Here is a tiny trained network, its code and every weight. The questions are about switching its units off for an input and a class, where a switched-off unit gives its printed mean instead of its output.

import numpy as np


def w(rows, s, z=0):
    codes = np.array(rows[::2]) - 128.0
    scale = np.full(codes.shape[1], s)
    scale[-1] = z or s
    return codes * scale


def f(y):
    return np.maximum(y, 0)


def log_softmax(a):
    a = a - a.max(-1, keepdims=True)
    return a - np.log(np.exp(a).sum(-1, keepdims=True))


def net(x, mask):
    res = np.array(x, float).reshape(1, 6) / 4 @ E
    y = f(res @ A[0][:, :-1].T + A[0][:, -1])
    res = res + np.where(mask, y, B[0][:, -1]) @ B[0][:, :-1]
    return log_softmax(res[-1] @ U[:, :-1].T + U[:, -1])


A, B = {}, {}
E = w([
[92,146,199,153,118,211,152,69],'x0',
[164,192,72,180,122,203,161,92],'x1',
[186,47,223,115,161,204,94,101],'x2',
[227,110,66,75,161,151,90,101],'x3',
[92,155,129,228,172,49,6,163],'x4',
[143,195,143,4,180,102,150,84],'x5',
],0.011)
A[0] = w([
[191,134,127,94,112,186,127,116,99],'n1',
[69,156,123,140,134,101,77,150,38],'n2',
[86,28,210,82,107,124,153,162,76],'n3',
[118,105,119,157,102,199,158,116,30],'n4',
[132,113,83,128,147,124,104,158,1],'n5',
[100,146,142,108,139,95,89,111,106],'n6',
[84,229,124,31,195,61,89,88,128],'n7',
[141,110,155,162,121,121,124,112,34],'n8',
[116,161,150,123,133,165,110,87,28],'n9',
[98,164,143,175,84,146,150,104,18],'n10',
[126,140,134,154,128,184,158,129,19],'n11',
[195,94,78,69,164,99,97,162,106],'n12',
[143,123,123,97,97,150,137,85,90],'n13',
[121,162,98,83,107,150,189,132,22],'n14',
[131,106,55,209,97,107,82,202,148],'n15',
[226,96,93,89,153,74,119,147,123],'n16',
[104,117,64,148,111,91,162,144,64],'n17',
[209,118,97,76,114,245,168,70,156],'n18',
[123,71,151,185,121,176,133,140,61],'n19',
[200,95,88,72,151,83,103,135,103],'n20',
[226,109,117,88,124,226,191,37,105],'n21',
[121,89,189,187,163,168,42,108,103],'n22',
[118,109,110,115,153,85,90,156,56],'n23',
[115,155,159,87,159,114,165,71,47],'n24',
[187,214,65,194,155,177,93,94,61],'n25',
],0.013,0.0065)
B[0] = w([
[131,105,116,169,166,134,163,118,178],'n1',
[174,123,128,117,128,152,181,91,191],'n2',
[49,160,49,149,135,127,86,204,196],'n3',
[136,127,119,174,167,120,163,106,176],'n4',
[133,149,118,146,129,80,118,143,146],'n5',
[150,117,119,136,146,97,140,91,166],'n6',
[155,172,91,162,114,43,216,85,247],'n7',
[127,120,164,109,110,133,120,118,144],'n8',
[141,124,100,132,156,109,129,127,151],'n9',
[153,149,113,86,162,114,68,151,176],'n10',
[131,125,108,133,168,132,112,96,159],'n11',
[178,114,142,92,155,104,76,166,197],'n12',
[113,121,123,143,137,163,141,113,160],'n13',
[167,100,181,143,130,183,134,118,181],'n14',
[110,180,125,126,6,82,175,133,250],'n15',
[171,156,141,40,177,143,44,171,198],'n16',
[156,165,111,121,145,96,123,117,186],'n17',
[159,94,179,201,176,185,145,77,242],'n18',
[115,122,158,82,74,134,151,130,188],'n19',
[167,102,144,70,139,148,68,123,193],'n20',
[179,72,180,197,163,155,196,62,243],'n21',
[186,46,196,84,132,222,98,88,222],'n22',
[159,132,126,126,165,106,150,102,173],'n23',
[133,139,100,151,90,86,153,111,168],'n24',
[24,124,82,153,186,151,93,194,199],'n25',
],0.012,0.018)
U = w([
[22,222,31,206,133,24,202,146,207],'0',
[194,98,179,186,182,133,180,34,136],'1',
[158,170,125,75,89,53,86,155,5],'2',
[30,93,161,174,84,194,107,141,100],'3',
[135,101,132,129,254,152,6,152,197],'4',
],0.0083,0.0029)

Each question gives the input, the list of numbers given to net, and the class t.
The units are the neurons (one row each of A and B). Each row of codes is followed by its name. A weight is (code - 128) times the scale printed after its matrix; where a second scale follows, it is the last column's (A, B and U).
mask holds one flag per neuron, in row order. A switched-off neuron (its flag False) gives its mean, the last column of its row in B, instead of its output. The means were averaged over made-up inputs and are rounded, as every weight is.
A unit's drop is (log p(t) with every unit on - log p(t) with that unit switched off) / (log p(t) with every unit on - log p(t) with every unit switched off).
The circuit of an input: a set's keep is (log p(t) with only the set's units on - log p(t) with every unit switched off) / (log p(t) with every unit on - log p(t) with every unit switched off). Starting from the 12 units with the biggest drops (on a tie, the unit counted first), units are removed one at a time, each time the one whose removal leaves the highest keep (on an exact tie, the one counted first), for as long as the keep stays at least 0.8.
units of the circuit, in order: the units of the circuit, biggest drop first
k most important neurons: the k neurons with the biggest drops, biggest first
drop when u is switched off: that unit's drop, to one decimal
input [-4,-5,-8,5,-7,-1], class 4: units of the circuit, in order -> (n16)
input [-1,3,2,-8,8,-2], class 3: units of the circuit, in order -> (n7; n15)
input [0,-4,3,-1,4,0], class 4: 2 most important neurons -> (n21; n7)
input [2,-7,-6,-8,8,-8], class 2: 3 most important neurons -> (n22; n7; n15)
input [7,-4,8,-5,0,4], class 3: 2 most important neurons -> (n3; n7)
input [-2,-6,-2,0,0,7], class 2: 2 most important neurons -> (n20; n16)
input [3,-6,-4,5,3,-4], class 2: 2 most important neurons -> (n21; n18)
input [-6,5,6,8,8,-6], class 4: 2 most important neurons -> (n25; n22)
input [-8,2,-5,1,1,-5], class 2: 2 most important neurons -> (n7; n16)
input [3,-4,0,7,8,2], class 4: 2 most important neurons -> (n21; n16)
input [4,0,-1,-7,8,8], class 0: 2 most important neurons -> (n7; n21)
input [-7,-8,-2,-6,-2,2], class 0: 2 most important neurons -> (n3; n22)
input [-3,-2,8,-4,-2,1], class 4: 3 most important neurons -> (n3; n15; n7)
input [-3,2,-6,2,7,6], class 0: units of the circuit, in order -> (n7)
input [3,-6,-3,8,2,-5], class 2: drop when n15 is switched off -> 0.1
input [-8,1,-6,2,2,3], class 2: drop when n21 is switched off -> 0.0
input [2,-4,-6,2,6,7], class 0: drop when n7 is switched off -> 0.4
